Group, then class
[-0.52  1.78 -0.85  2.37 -3.98  0.19  2.63 -3.00 -1.00  0.00 -0.94  0.40
 -0.57  1.02  0.54  3.80  1.21 -2.07 -1.53 -1.17  1.06 -2.06 -0.60 -0.85
 -1.16  0.87  1.15 -1.57 -0.72  0.26 -0.61 -1.55 -1.63  0.28  3.85 -1.90
 -1.68  1.30  1.50 -0.61  0.97  0.48 -1.07  1.05  1.03  0.79  1.74  4.04
 -3.94 -0.23 -2.91 -0.53 -5.03] | <29> FD
[-0.69  0.27 -2.92  0.49  0.97 -4.17  1.27 -0.57 -1.73  0.60 -0.42 -1.23
 -0.88  0.12  0.53 -2.08 -3.76  1.12 -1.61  1.50 -0.66  2.38 -0.91 -1.14
  0.13 -1.18  0.95 -0.72 -3.00  0.13  1.89 -0.58 -0.65 -0.37  0.75  1.20
 -2.32  1.35 -0.23 -1.26  0.19 -0.33  3.11 -1.25  0.68 -0.33 -0.77  0.43
  0.89 -1.91  1.20  0.75 -3.60] | <23> TB
[-1.07  2.31  0.44  0.71 -0.70  0.98  1.34 -0.95 -1.84 -1.01 -0.68 -0.90
 -1.58  0.91  1.16  2.58 -0.55  1.16 -0.45 -0.85  0.11 -0.84 -0.12  0.60
 -0.31  0.48  1.61  0.10 -1.35  0.82  1.13  0.61 -0.18 -0.11  4.21 -0.13
  0.34  0.35 -1.82  0.34  0.96  4.91 -2.75 -1.87  0.05  1.28 -1.06  0.69
 -1.74 -0.39 -1.23 -1.60  1.58] | <30> CL
[ 0.37 -0.37 -1.91  0.80  1.10 -3.27  0.96  0.31 -1.57 -0.18 -0.28 -1.60
 -0.14 -0.26  0.38 -2.05 -1.32  0.20 -0.53  0.61 -1.04  3.05 -0.47 -0.31
  0.16 -1.27  0.74 -0.61 -1.72 -0.05  1.70 -0.08 -1.24 -1.22  0.17  1.30
 -1.81  0.83  0.19 -0.58 -0.23 -0.10  1.68 -1.39  0.41  0.07 -0.42 -0.08
  0.93 -1.99  1.24  0.75 -2.64] | <23> TB
[-1.12  1.27  0.52  0.34 -0.74  1.67  0.12  0.36  0.07 -0.06 -1.06 -0.03
 -0.97  0.54  0.35  1.69 -0.34 -0.13  1.16 -0.92  0.68 -0.41 -0.27  0.71
 -0.54  0.18  0.63 -0.13 -0.26  0.63 -0.16  0.08 -1.33 -0.15  2.53  0.52
  0.46 -0.82 -0.97  0.55  0.67  2.42 -2.24 -1.39  0.04  1.88 -0.14  0.98
 -2.17 -0.19 -1.25 -0.95  0.90] | <30> ZH
[ 1.60  2.80 -0.76  1.04 -2.00  0.87  0.81 -1.69 -1.54 -0.21 -1.74  1.78
  0.01  1.10  0.38  2.89  0.95  0.36 -1.50 -0.85  0.96 -0.63 -0.71 -0.95
 -1.02  1.69  1.21 -1.13 -1.10 -0.98 -0.36 -0.18 -1.57  0.92  4.00 -1.64
  0.04  1.17  1.17  0.18  0.57  1.48 -2.13 -0.07  1.32  0.40  0.50  1.11
 -0.80  0.26 -1.18 -0.92 -2.93] | <29> RT
[-0.78  1.56  0.68  1.04 -3.11  1.79  0.88 -0.32 -2.09  0.03 -0.67  1.44
 -1.96  0.56  0.23  3.82  0.36  0.57 -0.96 -0.89 -0.59 -2.53 -0.51  1.03
  0.44  0.65  0.61  0.06 -0.96  0.21 -0.35 -0.49  0.25 -0.55  5.00 -2.01
  1.44  2.20 -0.43 -0.25  1.00  3.95 -1.21 -0.65  1.36  1.02 -0.33  1.25
 -1.38  0.20 -1.38 -2.33  0.35] | <30> LP
[-1.35 -0.30  0.64  0.22 -1.33  1.92 -1.08 -0.54 -0.65  0.07  0.54 -1.33
 -0.44 -0.13  0.37  1.71  0.27 -3.08  0.50 -0.11 -0.06  0.30  0.09  0.52
  0.45  0.14  0.52  0.27  0.14 -0.19 -0.59 -0.11  0.34  0.60  0.54  0.82
 -0.77 -2.42 -0.26  0.86  0.57 -0.27 -2.09 -1.88 -0.26  1.40  1.26  0.33
 -3.09  0.08 -1.93  0.00  1.67] | <30> LP
[-0.19  1.18 -0.24  0.97 -2.10  2.52  1.89  0.02 -1.70 -0.40 -1.76 -0.54
 -1.05  0.12  0.72  3.01 -0.55 -1.31  1.17 -1.08  0.61  0.10 -1.00  0.28
 -1.10  1.31  0.68 -1.39 -1.39 -0.38  0.76 -0.12 -1.00 -0.01  2.23 -0.87
  0.03  0.55 -0.53 -0.02  0.74  2.63 -2.09 -0.72  0.51  1.31 -1.72 -0.29
 -1.06  0.71 -0.75 -0.03  0.08] | <30> LP
[ 0.68  0.14 -2.18 -0.31  0.68 -3.08  1.34 -0.83 -1.30  0.36 -1.89 -1.08
 -0.98 -1.21 -0.07 -0.47 -0.89 -0.86 -0.56  0.45 -0.12  3.86 -1.13 -1.93
 -0.53 -0.70  1.27 -0.98 -2.72 -0.61  1.40 -0.94 -0.44 -0.10  0.39  0.68
 -1.59  1.47  0.18 -0.57  1.90 -0.99  2.76 -1.31  0.52 -0.21  0.21 -0.59
  0.46 -2.60  0.95  1.20 -3.48] | <23> TB
[-0.31  0.94 -2.71  0.72  1.35 -3.34  1.83 -1.37 -1.63  0.71 -0.12 -1.40
 -0.94  0.28  0.68 -1.76 -0.79  1.46 -2.40  0.56 -1.67  2.15 -0.45 -1.21
  0.35 -0.89  0.51 -0.84 -2.93  0.41  2.45 -0.12 -0.07 -0.36  1.58  1.14
 -2.42  1.54 -0.04 -0.70  0.35 -0.12  1.04 -0.87  0.54 -0.57  0.08 -0.30
 -0.05 -2.16  0.86  0.95 -2.62] | <23> Rq
[ 0.36  1.92 -2.07 -0.62  2.30 -3.35  1.21 -1.12 -0.61 -0.90 -1.70 -0.57
 -0.52  0.81  0.10  0.05  0.38  3.83 -1.65 -0.31  0.38  1.94 -1.35 -1.89
  0.30 -0.17  0.61 -1.32 -0.85  0.72  2.27  0.88 -1.20  0.24  2.88  1.12
  0.41  3.02  0.77 -1.10 -0.62  0.78  2.43  1.54  1.13 -1.37  0.20  0.18
  1.11 -2.20  2.52 -0.47 -3.51] | <23> Rq
[-0.57  0.74 -0.52  0.77  2.44  0.93 -0.42  0.35 -0.27 -0.33  1.38 -3.25
  0.09 -1.21  1.45  1.45 -1.54 -6.24  4.09  1.52  1.93  3.45  0.70  0.69
 -2.12  0.54  3.50  1.03 -0.85 -0.77  0.34  1.11 -0.38  1.39 -1.51  2.75
 -2.37 -5.83 -1.65  2.81  1.22  0.34 -5.37 -5.13 -1.82  2.08 -0.20  0.61
 -4.09 -0.81 -3.32  2.01  3.99] | <30> LP
[ 0.59  1.94 -1.39  0.26  0.55 -3.48  0.98 -0.30 -1.90  0.17 -0.37  0.73
 -1.23  0.09 -0.40  0.27 -0.88  2.63 -1.92  0.00  0.07  0.50 -1.29 -1.01
  1.03 -1.06  0.55 -0.21 -1.49  0.60  0.20 -0.32 -0.95 -0.32  3.84 -0.63
  0.57  4.12  0.62 -1.50 -0.13  1.81  2.76  0.92  1.75 -0.21 -0.23  1.94
  1.08 -2.30  1.20 -2.09 -3.46] | <23> TB
[-0.90  2.45 -0.50  0.05  0.03  1.38  0.74 -0.63 -1.18 -0.50 -2.00 -0.27
 -0.93  1.03  0.89  2.99 -0.09  0.01  0.43 -0.79  0.66  0.23 -0.31 -0.66
 -1.30  0.55  1.76 -0.36 -2.29 -0.11  1.21 -0.20 -1.24  0.83  3.70  0.24
 -0.42 -1.17 -1.36  1.29  1.18  3.00 -2.49 -2.14 -0.13  1.61  0.10  0.56
 -2.65 -0.55 -2.44 -0.81  0.49] | <30> CL
[-0.64  0.62  0.02  0.55 -1.70  0.38  0.99  0.10 -1.71 -0.22 -1.08  0.59
 -1.08 -0.32  0.21  1.60 -0.51 -0.75  0.25 -0.08 -0.15 -0.67 -0.70  0.35
  0.12  0.02  0.02 -0.50 -1.31 -0.12 -0.11 -0.12 -0.48 -0.48  1.74 -0.65
  0.52  1.25 -0.44 -0.58  0.56  2.40  0.08 -1.14  0.39  1.11 -0.75  0.74
 -0.78 -0.42 -0.39 -1.37 -0.41] | <30> ZH
[-1.25  1.59 -0.20  1.36 -3.02  1.08  0.82  0.63 -2.67 -1.37 -1.19  0.83
 -1.86  0.72  1.04  2.44 -0.88  2.51 -1.28 -1.15 -1.55 -2.15 -0.42  1.29
  0.84 -0.70  0.10 -0.33 -2.11  0.38  0.33 -0.73 -0.39 -1.47  5.49 -1.54
  0.75  2.65 -1.46 -0.99  1.01  5.05 -0.67 -1.32  1.78  1.50 -1.92  0.70
 -0.29  0.61 -0.41 -2.38  0.50] | <30> LP
[ 0.92  1.39 -1.70  1.61  0.05 -3.05  2.02 -0.20 -1.21 -0.70 -0.54  0.13
 -1.15  0.27 -0.26 -0.34 -1.16  3.99 -1.83 -0.39 -0.64 -0.74 -1.16 -0.86
  1.49 -1.66  0.06 -0.82 -1.46  0.59  0.97  0.38 -0.72 -1.11  2.89 -1.26
  0.52  4.87  0.80 -2.38 -0.14  2.49  3.49  2.52  1.66 -0.72 -1.82  1.88
  3.09 -1.14  2.87 -1.85 -3.67] | <23> TB
[-2.32  2.25 -0.48  2.10 -7.44  0.52  3.62 -2.54 -1.88  1.45 -2.59  2.43
 -2.38  1.89  1.15  3.00  0.79  3.06 -4.20 -2.12 -1.95 -4.81 -0.65 -0.09
  0.28 -0.20 -0.60 -2.24 -2.81  1.57  0.26 -3.12 -0.94 -1.70  8.18 -3.29
 -0.41  4.89  0.26 -2.39  1.02  4.20  1.22  1.61  2.17  1.23  0.42  3.12
 -2.31  0.40 -1.70 -3.24 -5.39] | <29> FD
[ 0.37  2.10 -0.12  3.19 -3.70  1.30  1.18 -0.78 -3.80 -0.72  1.34  0.79
 -0.30  0.83  0.64  3.57  0.44 -0.02 -1.19 -1.01 -0.70 -1.25  0.00  1.65
 -0.14  0.65  1.47 -0.90 -0.61 -0.65 -0.64 -0.32 -1.97 -1.21  4.96 -1.23
  0.28  1.21  0.96 -2.17  1.10  1.71 -3.85 -2.64  2.08  1.15 -2.24  1.96
 -0.77  1.21 -1.62 -1.66 -0.64] | <30> ZH
[-1.38  1.69 -0.91  1.96 -4.73  1.09  3.28 -1.35 -1.63 -0.52 -2.17  1.46
 -0.73  1.60  0.87  1.70  0.31  3.11 -2.36 -1.80 -1.44 -3.08 -0.98  0.01
  0.17 -0.55 -0.56 -2.41 -1.62  1.17  0.63 -1.59 -1.97 -1.93  5.72 -2.03
 -0.60  3.66  0.06 -2.57 -0.13  2.56  0.20  1.04  1.32  1.03 -1.08  1.28
 -1.06  0.87 -0.56 -1.91 -4.07] | <29> RT
[-1.87  2.27 -0.45  2.08 -5.33  2.15  3.51 -1.09 -0.82 -0.18 -2.57  0.86
 -1.15  1.45  1.56  2.53 -0.34 -0.37 -0.38 -1.58  0.11 -2.62 -0.56  1.68
 -1.58 -0.15  0.26 -1.29 -2.64  0.78  0.15 -1.92 -2.11 -0.83  4.54 -1.79
 -1.43  0.60 -1.63 -0.81  0.37  3.14 -1.75 -1.03 -0.52  2.62 -0.19  2.31
 -3.81  1.02 -2.73 -1.03 -2.92] | <29> FD
[-1.29  0.79  0.31  1.52 -4.49  1.70  2.49 -1.11 -0.37 -0.47 -1.87  1.75
 -0.70  1.43  0.73  1.60  0.44  2.98 -1.76 -2.02 -0.95 -3.54 -0.82  0.39
 -0.02 -0.66 -1.21 -1.37  0.30  1.53 -0.48 -0.74 -1.56 -1.26  4.37 -1.83
  1.03  3.51 -0.18 -2.08 -0.25  3.34  0.63  2.40  1.03  0.85 -0.89  1.93
 -0.60  1.27 -0.15 -2.68 -2.29] | <29> RT
[-0.52  1.64  0.35  2.02 -0.29  1.58 -0.65 -0.42 -3.18 -0.34  2.37 -0.82
 -0.46 -0.28  0.99  3.88 -0.21 -1.31  0.68 -0.18 -0.09  0.00  0.23  1.79
  0.62  0.75  1.65  0.47  0.98 -0.65 -0.42  2.03 -0.28  0.25  2.81 -0.21
  0.97 -0.24  0.34  0.38  1.17  2.31 -4.04 -1.31  1.07  0.98 -1.86  0.45
 -0.45  0.23 -0.95 -1.21  3.27] | <30> CL
